Here is a tiny trained network, its code and every weight. The questions are about switching its units off for an input and a class, where a switched-off unit gives its printed mean instead of its output.

import numpy as np


def w(rows, s, z=0):
    codes = np.array(rows[::2]) - 128.0
    scale = np.full(codes.shape[1], s)
    scale[-1] = z or s
    return codes * scale


def f(y):
    return np.maximum(y, 0)


def log_softmax(a):
    a = a - a.max(-1, keepdims=True)
    return a - np.log(np.exp(a).sum(-1, keepdims=True))


def net(x, mask):
    res = np.array(x, float).reshape(1, 2) / 4 @ E
    y = f(res @ A[0][:, :-1].T + A[0][:, -1])
    res = res + np.where(mask, y, B[0][:, -1]) @ B[0][:, :-1]
    return log_softmax(res[-1] @ U[:, :-1].T + U[:, -1])


A, B = {}, {}
E = w([
[179,124,7,91,161,219,166],'x0',
[138,191,161,57,149,63,208],'x1',
],0.014)
A[0] = w([
[51,121,234,135,80,100,115,158],'n1',
[208,54,182,139,84,178,54,111],'n2',
[146,192,143,74,153,20,179,85],'n3',
[168,150,150,120,201,114,179,97],'n4',
[86,149,128,175,99,34,81,106],'n5',
[184,65,85,233,131,179,15,59],'n6',
[148,5,140,149,108,160,95,141],'n7',
[152,137,52,79,161,147,148,143],'n8',
[200,146,122,151,157,188,144,116],'n9',
[145,174,104,77,118,87,99,254],'n10',
[151,176,144,57,175,109,158,121],'n11',
[152,167,60,138,104,205,176,119],'n12',
[191,101,85,129,164,197,137,162],'n13',
[105,194,101,85,165,107,128,223],'n14',
[170,125,144,175,100,159,122,227],'n15',
[106,106,121,183,118,147,138,255],'n16',
[204,149,100,134,200,176,132,84],'n17',
[163,113,141,50,106,86,172,100],'n18',
[31,67,208,188,89,114,94,79],'n19',
],0.011,0.0097)
B[0] = w([
[142,174,168,110,155,95,145,250],'n1',
[92,153,105,109,167,149,105,190],'n2',
[77,129,107,79,141,123,125,220],'n3',
[95,134,117,76,136,180,152,167],'n4',
[150,150,147,110,111,98,111,201],'n5',
[97,141,112,64,112,186,108,232],'n6',
[91,118,111,97,148,155,177,201],'n7',
[170,146,178,109,125,62,118,206],'n8',
[127,142,168,114,94,86,84,174],'n9',
[154,67,162,180,206,143,192,208],'n10',
[91,109,101,88,147,154,153,193],'n11',
[172,166,154,106,117,99,119,204],'n12',
[145,151,187,98,157,104,142,217],'n13',
[79,111,146,163,188,141,175,203],'n14',
[139,77,115,150,195,125,163,194],'n15',
[133,97,175,181,252,161,203,211],'n16',
[174,203,150,89,113,133,137,180],'n17',
[49,118,82,67,135,160,152,175],'n18',
[117,195,158,91,125,108,107,230],'n19',
],0.012,0.016)
U = w([
[193,217,177,52,115,63,142,110],'0',
[57,131,85,27,141,250,163,64],'1',
[165,60,162,186,204,156,203,254],'2',
[165,142,93,102,72,136,121,106],'3',
[174,97,75,203,63,134,173,104],'4',
[166,106,22,144,131,93,109,107],'5',
[174,144,139,132,59,142,139,97],'6',
[167,105,128,190,91,122,123,102],'7',
],0.011,0.0079)

Each question gives the input, the list of numbers given to net, and the class t.
The units are the neurons (one row each of A and B). Each row of codes is followed by its name. A weight is (code - 128) times the scale printed after its matrix; where a second scale follows, it is the last column's (A, B and U).
mask holds one flag per neuron, in row order. A switched-off neuron (its flag False) gives its mean, the last column of its row in B, instead of its output. The means were averaged over made-up inputs and are rounded, as every weight is.
A unit's drop is (log p(t) with every unit on - log p(t) with that unit switched off) / (log p(t) with every unit on - log p(t) with every unit switched off).
top k neurons: the k neurons with the biggest drops, biggest first
drop of u: that unit's drop, to one decimal
input [5,4], class 0: top neuron : n8
input [3,-2], class 2: top 3 neurons : n19; n1; n5
input [8,-7], class 0: top 3 neurons : n12; n8; n13
input [0,-3], class 2: top 2 neurons : n3; n18
input [3,0], class 2: top 2 neurons : n19; n1
input [6,-6], class 0: top 3 neurons : n12; n13; n8
input [-1,4], class 1: top 2 neurons : n16; n3
input [2,4], class 1: top 2 neurons : n16; n18
input [-2,-3], class 2: top 2 neurons : n3; n18
input [3,5], class 1: drop of n16 : 0.1
input [1,4], class 1: drop of n16 : 0.4
input [-3,-3], class 2: drop of n3 : 0.4
